[  0 -41 -50  30  71]	-50

[ 52 -14  15   0   1  30 -20]	0

[[ -6  60  52 -12 -29]
 [  8  61   3  49 -49]
 [  0   1   0  -1  -2]]	3

[  4 -40 -12 -69  -1 -48  73]	-69

[-53 -42 -63 -16 -30  19  39]	-16

[-64  -4 -15 -37   4]	-15

[ 50  59 -61  68 -12]	-61

[ 13 -58 -35 -61   3 -42  -4]	-61

[ 17 -29  71  25 -24]	71
---
[30 32 44 68] Out: 30, 68
[-11  51 -66   2] Out: -11, 2
[ 72 -43  59 -63   8  11  -1] Out: 72, -1
[ -1 -28  -7 -48 -57  35 -31] Out: -1, -31
[-12  38  13  39  57 -69] Out: -12, -69
[-73 -69   0  59] Out: -73, 59
---
array([[ 39,  -7, -39,  -4,  15, -35],
       [ 40, -26,  22,  -7, -37, -22],
       [ 12,   4,   8, -23,  49,  30]]) Answer: -39

array([435, 222, 372, 237, 583, 990, 619]) Answer: 372

array([[ 721,  -83,  693, -749,  242],
       [ 342, -246,  778,  371, -199],
       [ -38,   62,  696,  355,  537]]) Answer: 693

array([ 41,  71, 107, 111, 221, 189]) Answer: 107

array([[-27, -44,  13, -42,  43, -37],
       [ -5, -42,  -5, -42,   5, -29]]) Answer: 13

array([8, 4, 7, 2]) Answer: 7

array([2350, 5059, 1830, 8957, 1674]) Answer: 1830
---
[ 56   0  57 -22 -68] -> 57, -68

[[ 28  37 -69  32 -49 -23]
 [ -7  -9 -41   8  28   3]] -> 37, -69

[-19 -72   2   8  39  -5 -17] -> 39, -72

[ 11  36  74 -29] -> 74, -29

[ 24 -60  19  69  20   9] -> 69, -60

[-45   7 -65  37  32  70] -> 70, -65
---
[[244 156 179 222]
 [ 23 115 146 119]
 [ 59  94 128 104]] gives 156

[ 88 222 169 113 102 160  63] gives 222

[536 669 382 895 679  55] gives 669

[ 40  81 142  89 205  49] gives 81

[[758 618 696 959 256 447]
 [687 603 545 626 507 392]
 [616 628 797 959 256 112]] gives 618

[[13 41 19 99]
 [45 38 46 60]] gives 41
---
[[ 39 -60  39  12]
 [ 41 -70  -2 -11]
 [ 35 -60  36  11]] Answer: -2

[[ 56 -45  46  10   8  44]
 [-22 -10  23  36  32 -45]] Answer: 23

[[ -9 -28 -14  65 -67   2]
 [ 56  49  -6 -68  -5 -29]] Answer: -6

[[-48  14   8  34]
 [ 17 -12 -60  23]] Answer: -60

[[ 57  26 -21 -36  43]
 [ -2  -4   6  -6  -3]
 [  5  32  56  33  -7]] Answer: 6

[[ 22  -7  16  70  11]
 [ 19  35  30 -31 -33]
 [ 16 -37 -47 -27  37]] Answer: 30

[[ 51  44  50 -15 -46]
 [ 66  20 -30 -31   9]] Answer: -30

[[ 74 -55 -30  46  39  -9]
 [ 60 -47  26  69 -40   8]] Answer: 26
---
[18  8 25 14 40 21 90] gives 21

[[77 42 41 42]
 [53 53 37 20]
 [10 49 45 44]] gives 41

[[4523 5716 4941 7012 8466 5554]
 [7293 7806 7606 3790 4909 2647]
 [7509 6726 5326 1354 4180 3726]] gives 8466

[9100 5950 1925 2938 7013 6244 7614] gives 6244

[[938 169  77 747  87]
 [663 453 325 366 228]] gives 747

[6751 7965 1479 3835 9334 7773] gives 9334
---
[[-35  29  28 -15   1  11]
 [ 13 -17  48  26 -33 -21]
 [ 36 -38  -3   2  14 -57]] | 2

[[ 71 -22 -15 -15  65]
 [-11  52   4  -9 -12]
 [ 51  -9 -20  -1  44]] | -20

[[  9  35 -59  32]
 [ -1 -12  24 -19]
 [ 11  23 -20  35]] | 23

[[ 38 -70  -1  14]
 [ 22  29 -30 -37]
 [-44  23 -22  26]] | 23

[[-72  -5 -71 -73  33  60 -62]
 [-22 -30  63 -37  32  31 -27]
 [ -2 -40  20 -53  69 -68  21]] | 69

[[ 33 -12  19 -14]
 [-31 -54  29  13]
 [-13  -9  -1  20]] | -9
